X =  1.199   0.812   0.634  -1.183   0.785  -0.836   1.038   1.312   0.191   0.531   0.568  -0.976
The entry just left of 1.038 -> -0.836
The entry just left of -0.976 is 0.568
What is the entry just left of -0.836?
Answer: 0.785
What is the entry just left of 1.312?
Answer: 1.038

Read these off the matrix that follows. Rows and columns are numbered from 0.
1) The bottom-right entry?
2) The entry in row 1 and column 1?
3) The entry just right of the smallest entry?
4) The entry just right of 4?
5) The entry just left of 0?
6) The entry just left of the smallest entry?
7) The entry just right of -41?
8) The minimum?
[[-35 -36 -19 -22 -11 -12 -24  -7 -33 -35 -46 -19  -5 -17]
 [-25  36  32  -8  22   6  35 -12  31  22  69 -13  15  21]
 [ 26 -41 -26   6 -15  -6 -33  17 -36 -29 -65  14  -7 -22]
 [ 60   4 -11  31  -8   8  -9  18   6  19 -20  31  -7  -2]
 [-56  -3   5 -27   3  -7   5 -19  -5 -14  11 -29   2   0]]
1) 0
2) 36
3) 14
4) -11
5) 2
6) -29
7) -26
8) -65

Read these off the table that follows.
1) What is the last entry, reading row by row?
2) What is the 3rd entry on the main diagonal?
3) What is the second entry in reading order?
4) What is the third entry from the end, reading row by row?
5) What is the smallest entry in the last column?
6) What is the entry directly above the smallest entry?
7) What is the entry just right of -237?
8) What is the bottom-left entry?
[[   0 -288 -640  336 -647]
 [-755  535   23 -237   19]
 [ 491 -781 -608  333 -644]
 [-790  580 -281  -10 -222]
 [-663  510  454 -611  502]
 [ 565 -833 -475  220 -503]
 [-756  565 -176  -82 -127]
 [-648  481  521 -688  555]]
1) 555
2) -608
3) -288
4) 521
5) -647
6) 510
7) 19
8) -648

B = 810,631,752,812,642,88,478,873,902
The 2nd entry from the right is 873
The third entry from the right: 478
Find the 3rd entry.
A: 752

Questions about the table below.
1) Give the entry just left of 5.
2) Give the entry just left of the largest entry.
3) Give the entry just right of the smallest entry.
array([[-53,  25,  20,  10, -47, -35,   8, -54,  15,  27, -44,  17,   4,
         27],
       [  1,  -7,   9,  26, -24, -28,  31, -23, -28, -23, -36,  13,  26,
        -31],
       [  9,  21,  17,  11,  31,  -5,  26,  37,  23,  22,  28,  22,  -1,
        -15],
       [-43,   5,  17,  29, -35, -14, -16, -36,  -8,  -4, -27,   7,  34,
         31],
       [ 10, -12, -20, -20,  42,  41, -33,  31,  28,  26,  45, -21, -19,
         27],
       [  9,  45, -46, -50, -39, -27,  56, -44,  21,  28, -56,  -2, -57,
        -29],
       [ 42, -18, -28, -31,   6,  17, -11,  20, -25, -30,   2, -31, -30,
        -34]])
1) -43
2) -27
3) -29

Read these off the matrix that follows. Indices start at 0.
1) Find the entry at row 0, column 1.
2) Find the entry in row 0 and column 2.
3) Find the top-left entry.
4) Find the entry in row 2 and column 2.
5) Find the entry in row 2 and column 1.
6) Find the entry directly below -11.
7) Find the entry at row 1, column 0.
8) Find the entry directly above the largest entry.
array([[ 18, -27, -17,  -5, -18,  -1, -31,   4, -42, -18,  -4],
       [-31,  13, -29, -42, -33, -26,  -2, -27,   7, -15, -16],
       [ 10, -29,  -9,  -3, -28,   4, -33,  -6, -37,  -5, -16],
       [-25, -41,  12,  13, -13, -17, -41,  -2, -12,  -6, -43],
       [-27, -39,  -6,  -2,   7, -19, -14, -24, -23, -19, -22],
       [ -2, -24,  -8,  -8, -33,   4, -27, -20, -29,   1, -23],
       [-14,  10, -46, -49, -18, -17,  15, -38, -18, -26,  10],
       [ -2, -15, -16,  -5,  -5, -34, -35,  30, -11, -38,  -9],
       [-33,   7, -26, -33, -16, -41,  -8,  -7,  11, -30, -14],
       [ -8, -27,  -8,  -9, -30,   6, -21, -32, -31,   4, -25],
       [ -6,   2, -42, -40, -13, -15,   6, -28, -25, -28,  11],
       [-43,  -1, -16, -30, -27, -26,  -6, -34,   8,  -9, -29]])
1) -27
2) -17
3) 18
4) -9
5) -29
6) 11
7) -31
8) -38

Read these off the array that follows.
1) Give the entry just right of 4866.
2) Give the largest entry in the last row.
3) Give the top-left entry.
4) Give the last entry, reading row by row.
5) Give the entry just right of 2643.
6) Give the entry just left of 4866.
array([[1615, 2643, 4866, 8155],
       [8766, 6000, 2298, 2771]])
1) 8155
2) 8766
3) 1615
4) 2771
5) 4866
6) 2643

Questions about the grid below.
1) Give the second entry on the main diagonal.
2) Give the entry just left of 35.
3) Give the entry in the top-right corner.
4) Give the entry in the bottom-right corner.
5) Give the third-last entry, reading row by row.
6) Give the bottom-left entry.
7) Give the fourth entry, reading row by row.
8) Give the first entry, reading row by row.
[[ 51  13  14  35  43 -59  55  45 -40  43 -13]
 [ 49 -24 -15 -38  47 -56  57  18  22  23  50]
 [ -4 -39  48 -38 -58  -4   1 -38  14 -16  39]
 [-13  34 -36  -9 -41 -39 -30  13  32  31  52]
 [-29  38  12  53  45  26 -17   8 -32   7 -35]
 [-27 -16   5 -37  -5  52  -9   1 -53  26  31]
 [ 29  56 -54  47  40 -27  25   8  41 -59  59]
 [-47  58 -57 -12 -32  49 -22   7 -36 -19 -29]]
1) -24
2) 14
3) -13
4) -29
5) -36
6) -47
7) 35
8) 51

W =
[[  2.9   2.6   3.7   2.8   4.4   3.7   3.8   4.2   3.9   3.3   4.9   3.2
    4.3]
 [  7.0  -1.9  -2.2  10.4  13.3   3.8 -16.4   5.3   3.3   3.1   4.8  -1.1
   10.0]
 [  5.5  -1.4   8.4   8.3  12.8  13.0  -4.6  -7.1  16.6  -4.3  13.2  17.0
   -3.4]
 [ -2.7  -0.9  15.2  10.1   4.4  -9.6  17.8   1.7  -2.8  -2.7 -11.8   1.8
    6.8]
 [  1.8  -1.1  15.7   9.0   2.1 -12.0  17.1   3.6   1.2  -3.8  -8.2   0.4
    5.1]
 [ -9.3  11.9  11.2   2.8  10.2  13.1  -2.7 -13.2  18.1  -1.1  17.3  17.2
    9.3]]
The entry just left of 17.2: 17.3
The first entry in reading order -> 2.9
The entry just left of the smallest entry is 3.8
The second largest entry is 17.8
The entry just right of 8.4 -> 8.3
The entry just left of 5.3 -> -16.4
Report the entry just left of -2.2.
Answer: -1.9
Report the entry just right of 2.9.
Answer: 2.6
The entry just left of the largest entry -> -13.2
Report the largest entry.
Answer: 18.1
Report the entry just left of 13.2.
Answer: -4.3
Report the entry just right of 0.4.
Answer: 5.1
Report the entry just right of 15.7.
Answer: 9.0
The entry just right of 13.0: -4.6
Report the entry just left of 17.1.
Answer: -12.0

Questions about the table below.
1) Read off the first entry in the row that holds the largest entry.
2) Read off the fourth-last entry, reading row by row.
3) Read off the bottom-right entry.
4) Read off the second entry on the diagonal from the top-right corner.
5) Read off the 5th-last entry, reading row by row.
6) Read off the entry in the top-right corner.
7) Read off the 3rd entry on the diagonal from the top-right corner.
8) Read off the 2nd largest entry.
[[ 67 -26   9 -10 -18  55   2  -8   4  18 -16   0  -5  -2]
 [ -1  10   0  18 -10  -6 -10   1  -3  -3   8  -6  -1   0]
 [ 10  -7 -13  -6   2  12 -10  -1  -1   5   2   2   2  -2]
 [  7  -4   3   2   3   1   0  -2   6  10  14   5  -6  16]
 [ 15  -2  -6   3   4 -15  -7   3   3  26   4  14 -15   4]
 [ 15  -6   1  -2  -3  12   2  -3   1   3  -3   1   0  -1]
 [-10   3  12  11  13 -16   4 -11   0  37  13  -5 -18   0]
 [-21   7   7  -4  -4  21   9  -2  -6 -41  -5 -22  23  -6]
 [  1   2  -1   1   1  -1  -1   2   0   0   2   0   0   1]]
1) 67
2) 2
3) 1
4) -1
5) 0
6) -2
7) 2
8) 55

Questions about the matrix below. Indices start at 0.
1) Give the entry at row 0, column 0.
2) Give the entry just right of 1.
3) Give the entry at row 1, column 1.
4) Give the entry in row 0 and column 1.
5) Give the entry in row 2 and column 0.
6) Give the entry in row 0 and column 2.
7) Give the entry at row 1, column 0.
8) Give the bottom-right entry.
[[ 58   0  14 -27 -24 -27  -6 -61  56 -33  41  -4   8  -6]
 [-28  38 -36  28   9  30  18  30 -41  40 -47  35  37   8]
 [-25 -39 -14  16  48 -40 -44  -7  25 -38   1 -41 -41 -30]
 [ 67 -12  37 -38 -37 -17  15 -47  56 -23  57  -4   5   5]]
1) 58
2) -41
3) 38
4) 0
5) -25
6) 14
7) -28
8) 5
